Here is a tiny trained network, its code and every weight. The questions are about switching its units off for an input and a class, where a switched-off unit gives its printed mean instead of its output.

import numpy as np


def w(rows, s, z=0):
    codes = np.array(rows[::2]) - 128.0
    scale = np.full(codes.shape[1], s)
    scale[-1] = z or s
    return codes * scale


def f(y):
    return y / 2 * (1 + np.tanh(0.7978845608 * (y + 0.044715 * y**3)))


def log_softmax(a):
    a = a - a.max(-1, keepdims=True)
    return a - np.log(np.exp(a).sum(-1, keepdims=True))


def net(x, mask):
    res = np.array(x, float).reshape(1, 3) / 4 @ E
    y = f(res @ A[0][:, :-1].T + A[0][:, -1])
    res = res + np.where(mask, y, B[0][:, -1]) @ B[0][:, :-1]
    return log_softmax(res[-1] @ U[:, :-1].T + U[:, -1])


A, B = {}, {}
E = w([
[129,43,54,98,141,90,48,92],'x0',
[191,145,98,133,148,152,100,255],'x1',
[93,135,173,31,173,144,80,170],'x2',
],0.015)
A[0] = w([
[189,246,25,98,135,146,163,209,75],'n1',
[199,155,2,107,162,87,40,226,253],'n2',
[87,141,76,38,204,219,200,167,111],'n3',
[185,191,253,173,43,142,201,82,172],'n4',
[193,128,24,129,158,92,76,196,212],'n5',
[25,202,228,115,43,151,245,64,164],'n6',
[115,207,171,46,170,172,67,208,167],'n7',
],0.0079,0.0048)
B[0] = w([
[161,48,96,157,146,83,97,121,186],'n1',
[202,154,146,191,86,98,30,181,254],'n2',
[141,101,123,173,111,188,134,60,168],'n3',
[139,142,119,249,169,104,189,118,209],'n4',
[138,160,129,116,95,69,100,111,219],'n5',
[171,191,83,176,85,123,109,102,227],'n6',
[156,66,226,197,120,178,100,74,220],'n7',
],0.012,0.017)
U = w([
[124,70,105,69,140,102,162,206,45],'0',
[104,121,125,127,97,136,137,192,2],'1',
[162,102,234,156,95,166,58,147,113],'2',
[99,130,107,93,152,158,130,192,17],'3',
[145,193,105,188,115,126,225,146,198],'4',
[100,100,119,79,160,169,179,219,26],'5',
[66,65,74,51,114,100,73,82,252],'6',
[190,177,37,129,82,2,56,149,215],'7',
],0.011,0.0037)

Each question gives the input, the list of numbers given to net, and the class t.
The units are the neurons (one row each of A and B). Each row of codes is followed by its name. A weight is (code - 128) times the scale printed after its matrix; where a second scale follows, it is the last column's (A, B and U).
mask holds one flag per neuron, in row order. A switched-off neuron (its flag False) gives its mean, the last column of its row in B, instead of its output. The means were averaged over made-up inputs and are rounded, as every weight is.
A unit's drop is (log p(t) with every unit on - log p(t) with that unit switched off) / (log p(t) with every unit on - log p(t) with every unit switched off).
The circuit of an input: a set's keep is (log p(t) with only the set's units on - log p(t) with every unit switched off) / (log p(t) with every unit on - log p(t) with every unit switched off). Starting from all 7 units, units are removed one at a time, each time the one whose removal leaves the highest keep (on an exact tie, the one counted first), for as long as the keep stays at least 0.8.
circuit, biggest first: the units of the circuit, biggest drop first
top k neurons: the k neurons with the biggest drops, biggest first
drop when u is switched off: that unit's drop, to one decimal
input [3,5,5], class 2: circuit, biggest first	[n7]
input [8,5,6], class 2: top 2 neurons	[n7; n6]
input [2,-7,-3], class 4: top 2 neurons	[n2; n5]
input [2,-1,1], class 6: top 2 neurons	[n2; n6]
input [-3,2,-5], class 4: top 2 neurons	[n2; n4]
input [4,-4,-6], class 6: circuit, biggest first	[n2; n6]
input [0,4,1], class 2: top 2 neurons	[n6; n7]
input [-5,-5,6], class 4: top 3 neurons	[n6; n2; n4]
input [-6,3,-1], class 4: top 2 neurons	[n4; n2]
input [4,8,6], class 2: drop when n7 is switched off	2.9
input [-3,-2,3], class 4: drop when n6 is switched off	0.1
input [7,2,7], class 2: drop when n2 is switched off	0.0
input [3,7,4], class 2: drop when n7 is switched off	2.5
input [6,-7,-1], class 6: circuit, biggest first	[n2]
